Here is a tiny trained network, its code and every weight. The questions are about switching its units off for an input and a class, where a switched-off unit gives its printed mean instead of its output.

import numpy as np


def w(rows, s, z=0):
    codes = np.array(rows[::2]) - 128.0
    scale = np.full(codes.shape[1], s)
    scale[-1] = z or s
    return codes * scale


def f(y):
    return y / 2 * (1 + np.tanh(0.7978845608 * (y + 0.044715 * y**3)))


def log_softmax(a):
    a = a - a.max(-1, keepdims=True)
    return a - np.log(np.exp(a).sum(-1, keepdims=True))


def net(x, mask):
    res = np.array(x, float).reshape(1, 6) / 4 @ E
    y = f(res @ A[0][:, :-1].T + A[0][:, -1])
    res = res + np.where(mask, y, B[0][:, -1]) @ B[0][:, :-1]
    return log_softmax(res[-1] @ U[:, :-1].T + U[:, -1])


A, B = {}, {}
E = w([
[193,113,122,23],'x0',
[91,245,157,95],'x1',
[133,132,127,131],'x2',
[100,149,17,115],'x3',
[133,131,127,130],'x4',
[131,130,128,131],'x5',
],0.013)
A[0] = w([
[160,98,61,103,115],'n1',
[193,104,181,104,185],'n2',
[174,82,223,125,198],'n3',
[115,73,106,238,175],'n4',
[137,133,96,87,127],'n5',
[142,110,120,195,156],'n6',
[61,187,158,142,155],'n7',
[109,70,105,201,158],'n8',
[133,181,136,47,116],'n9',
[138,194,145,43,96],'n10',
[60,192,145,171,120],'n11',
[104,144,209,177,154],'n12',
[133,144,246,141,255],'n13',
[193,68,125,96,152],'n14',
[46,175,17,139,176],'n15',
[137,77,66,179,167],'n16',
[177,84,163,117,170],'n17',
[77,174,129,144,127],'n18',
[182,80,86,97,128],'n19',
[91,186,147,156,146],'n20',
],0.011,0.0062)
B[0] = w([
[189,123,83,73,179],'n1',
[53,105,117,181,205],'n2',
[78,58,126,254,233],'n3',
[58,219,207,84,210],'n4',
[100,149,111,83,158],'n5',
[93,167,177,125,165],'n6',
[184,100,124,177,210],'n7',
[83,196,166,86,189],'n8',
[53,167,171,135,191],'n9',
[60,175,195,126,197],'n10',
[217,80,65,160,208],'n11',
[176,95,201,111,203],'n12',
[144,68,202,168,254],'n13',
[108,87,64,134,206],'n14',
[148,174,63,161,242],'n15',
[98,162,116,75,193],'n16',
[51,67,83,186,191],'n17',
[163,116,96,179,179],'n18',
[159,104,60,85,193],'n19',
[173,94,116,175,193],'n20',
],0.0087,0.012)
U = w([
[55,155,203,136,143],'0',
[123,102,57,202,232],'1',
[106,254,128,70,176],'2',
[153,106,60,49,3],'3',
[206,98,163,152,40],'4',
],0.011,0.0037)

Each question gives the input, the list of numbers given to net, and the class t.
The units are the neurons (one row each of A and B). Each row of codes is followed by its name. A weight is (code - 128) times the scale printed after its matrix; where a second scale follows, it is the last column's (A, B and U).
mask holds one flag per neuron, in row order. A switched-off neuron (its flag False) gives its mean, the last column of its row in B, instead of its output. The means were averaged over made-up inputs and are rounded, as every weight is.
A unit's drop is (log p(t) with every unit on - log p(t) with that unit switched off) / (log p(t) with every unit on - log p(t) with every unit switched off).
The circuit of an input: a set's keep is (log p(t) with only the set's units on - log p(t) with every unit switched off) / (log p(t) with every unit on - log p(t) with every unit switched off). Starting from the 12 units with the biggest drops (on a tie, the unit counted first), units are removed one at a time, each time the one whose removal leaves the highest keep (on an exact tie, the one counted first), for as long as the keep stays at least 0.8.
circuit, biggest first: the units of the circuit, biggest drop first
most important unit: the unit with the biggest drop
top k neurons: the k neurons with the biggest drops, biggest first
drop when u is switched off: that unit's drop, to one decimal
input [7,0,-5,6,8,-5], class 3: circuit, biggest first => (n1)
input [-3,1,-5,-8,1,-1], class 4: circuit, biggest first => (n12; n10)
input [3,1,4,7,-2,-2], class 2: circuit, biggest first => (n11; n3)
input [2,-8,-3,-7,8,-4], class 1: top 3 neurons => (n3; n14; n17)
input [2,0,8,-6,-8,-1], class 1: top 2 neurons => (n4; n3)
input [1,-1,-4,-8,-7,-7], class 1: top 4 neurons => (n3; n4; n17; n10)
input [0,-8,1,4,2,-6], class 2: top 2 neurons => (n4; n8)
input [2,0,-4,1,8,3], class 3: top 2 neurons => (n3; n4)
input [-7,0,1,-2,-2,5], class 0: top 3 neurons => (n4; n8; n6)
input [5,0,0,-7,6,2], class 1: top 3 neurons => (n3; n4; n17)
input [-1,7,3,4,-4,1], class 1: top 2 neurons => (n11; n4)
input [-3,-2,-7,1,-7,-7], class 2: top 2 neurons => (n3; n13)
input [-8,-2,6,7,-5,6], class 2: drop when n4 is switched off => 0.1
input [0,-4,-6,-4,0,-1], class 0: most important unit => n11
input [-2,-7,2,0,2,-8], class 0: drop when n15 is switched off => 0.1
input [0,8,6,-7,5,1], class 4: drop when n11 is switched off => 0.2
input [1,-1,-1,7,0,8], class 3: drop when n4 is switched off => 0.2
